[-25  16   2  -5   0  -5   2   2  32  -1 -19   2  -5   6   3  -2  44  -8
 -20   2 -16  13  -1 -16 -10  20   3  -1 -19   6   4   2   8  -3  14  -4
   2  -1 -16] -> <31>
[ 23  -4  -4  25 -11  16  11 -10  34  13  20  -9  13 -10 -48 -11 -12  -2
  -9 -24  43   0   8   8  17  -8 -14   1  55  32 -19  15 -28  18 -21  -3
  -6  45 -23] -> <31>
[ -4   8  -5   9 -13   7  18  -7  45   1   8   1   5  -9 -18  -3  34  -7
 -35 -17  19   7  -1 -10   3  16   2  -1   6  25 -10  -1  -1   5  -7  11
  -9  16 -25] -> <31>
[-12  -4  11 -11   9  -8  -3   2  -7  -2 -30   1  13  13  17  10   9  -6
  11   4 -20  -5   1  17  -3  -1   4   2 -26 -19  10 -12   2   2 -33  11
  10 -15   2] -> <35>
[ -2  -4  -2   7  -3  -2   6  -5   9   6   3   2  12   3 -14  -6  13   6
  -4   0  13   0  -1 -13   1  -2  -3   0  30  -1  -7   8 -13  10  -5   6
   0   1 -16] -> <31>
[ -9  14   0   9  -4   1  10  -9  31   5   5   3   2   1  -6 -11  30 -10
 -17  -1   2   2  -4 -18  -2   8  -5  -3   9  17 -11  22  -1 -10  22  -2
  -3  11 -28] -> <31>
[-18  10  12  -9  11 -20 -11   2 -24   4 -28   8   3  22 -25  -7 -38   9
  32  -1 -42 -26 -12  17  -7 -24 -14 -10  26 -11  -9  13 -12  -8  21   7
  16   0 -22] -> <35>
[ -3   3   2  12 -13  13  15 -11  41   4   8  -5  15 -16 -16  -4  40 -16
 -22 -11  13   7   5   2   6  23  -2  -1   4  16  -5  16   9   1  -9 -13
  -7  17 -18] -> <31>
[  0 -12  -1 -17  -4 -12   1   5 -38   1   0  16 -36  33  28   2   5   9
 -10  26   8 -17 -25 -38  -2 -25  11  -2  16 -26  -8 -14 -31  -6  56  36
   9 -62  26] -> <35>
[  5  -1  14  13  -1  -2  13 -20  16   7   2   4  34  18 -16  -5  -5 -13
   4   5  -1 -32  -8   2   7 -39 -13  -7  38   0 -21  13 -29  -9  -5  11
   0   3 -32] -> <31>
[ -1  -9  -5  -4   3 -11 -16   9 -30   6   0   5 -22   9   5  -6 -32  19
  13   6  -2   1  -5 -14  -4 -13   2   1  16  -9   3  -9 -14   6  21   5
   6 -18  13] -> <35>
